Here is a tiny trained network, its code and every weight. The questions are about switching its units off for an input and a class, where a switched-off unit gives its printed mean instead of its output.

import numpy as np


def w(rows, s, z=0):
    codes = np.array(rows[::2]) - 128.0
    scale = np.full(codes.shape[1], s)
    scale[-1] = z or s
    return codes * scale


def f(y):
    return np.maximum(y, 0)


def log_softmax(a):
    a = a - a.max(-1, keepdims=True)
    return a - np.log(np.exp(a).sum(-1, keepdims=True))


def net(x, mask):
    res = np.array(x, float).reshape(1, 4) / 4 @ E
    y = f(res @ A[0][:, :-1].T + A[0][:, -1])
    res = res + np.where(mask, y, B[0][:, -1]) @ B[0][:, :-1]
    return log_softmax(res[-1] @ U[:, :-1].T + U[:, -1])


A, B = {}, {}
E = w([
[34,198,52],'x0',
[131,131,130],'x1',
[129,131,127],'x2',
[2,125,205],'x3',
],0.012)
A[0] = w([
[41,157,218,61],'neuron 1',
[206,1,228,102],'neuron 2',
[46,149,234,36],'neuron 3',
[51,43,221,71],'neuron 4',
[105,167,179,76],'neuron 5',
[167,37,223,33],'neuron 6',
[194,109,34,2],'neuron 7',
],0.0084,0.0094)
B[0] = w([
[217,53,26,214],'neuron 1',
[33,206,75,254],'neuron 2',
[238,148,65,204],'neuron 3',
[209,39,86,213],'neuron 4',
[127,74,83,148],'neuron 5',
[39,166,2,181],'neuron 6',
[241,64,7,171],'neuron 7',
],0.0079,0.0077)
U = w([
[200,89,97,8],'0',
[113,131,150,248],'1',
[38,183,71,14],'2',
[131,120,161,244],'3',
[128,134,251,182],'4',
],0.013,0.014)

Each question gives the input, the list of numbers given to net, and the class t.
The units are the neurons (one row each of A and B). Each row of codes is followed by its name. A weight is (code - 128) times the scale printed after its matrix; where a second scale follows, it is the last column's (A, B and U).
mask holds one flag per neuron, in row order. A switched-off neuron (its flag False) gives its mean, the last column of its row in B, instead of its output. The means were averaged over made-up inputs and are rounded, as every weight is.
A unit's drop is (log p(t) with every unit on - log p(t) with that unit switched off) / (log p(t) with every unit on - log p(t) with every unit switched off).
The circuit of an input: a set's keep is (log p(t) with only the set's units on - log p(t) with every unit switched off) / (log p(t) with every unit on - log p(t) with every unit switched off). Starting from all 7 units, units are removed one at a time, each time the one whose removal leaves the highest keep (on an exact tie, the one counted first), for as long as the keep stays at least 0.8.
units of the circuit, in order: the units of the circuit, biggest drop first
most important unit: the unit with the biggest drop
k most important neurons: the k neurons with the biggest drops, biggest first
drop of u: that unit's drop, to one decimal
input [-8,0,5,8], class 0: most important unit -> neuron 4
input [6,7,-3,6], class 3: units of the circuit, in order -> [neuron 2; neuron 6]
input [-6,3,8,-6], class 1: units of the circuit, in order -> [neuron 2; neuron 1]
input [-1,-4,-2,4], class 0: 4 most important neurons -> [neuron 4; neuron 1; neuron 2; neuron 3]
input [-1,2,2,4], class 0: 3 most important neurons -> [neuron 4; neuron 1; neuron 2]
input [-5,1,-4,8], class 0: units of the circuit, in order -> [neuron 4; neuron 1]
input [-2,-2,1,-1], class 4: 2 most important neurons -> [neuron 1; neuron 6]
input [3,-6,2,6], class 0: 2 most important neurons -> [neuron 1; neuron 3]
input [7,-8,4,-6], class 3: units of the circuit, in order -> [neuron 2; neuron 1]
input [-4,2,-2,2], class 2: units of the circuit, in order -> [neuron 2; neuron 6]
input [8,5,3,-8], class 0: 2 most important neurons -> [neuron 7; neuron 2]
input [5,1,-8,4], class 1: 2 most important neurons -> [neuron 2; neuron 6]
input [-6,-3,3,8], class 0: 3 most important neurons -> [neuron 4; neuron 1; neuron 3]
input [5,-3,-5,7], class 0: 2 most important neurons -> [neuron 1; neuron 3]
input [-3,5,7,7], class 0: drop of neuron 3 -> 0.1
input [-8,1,4,-1], class 2: drop of neuron 2 -> 0.3
input [-4,5,-8,-4], class 1: drop of neuron 1 -> 0.1
input [-6,4,0,1], class 2: drop of neuron 7 -> 0.0
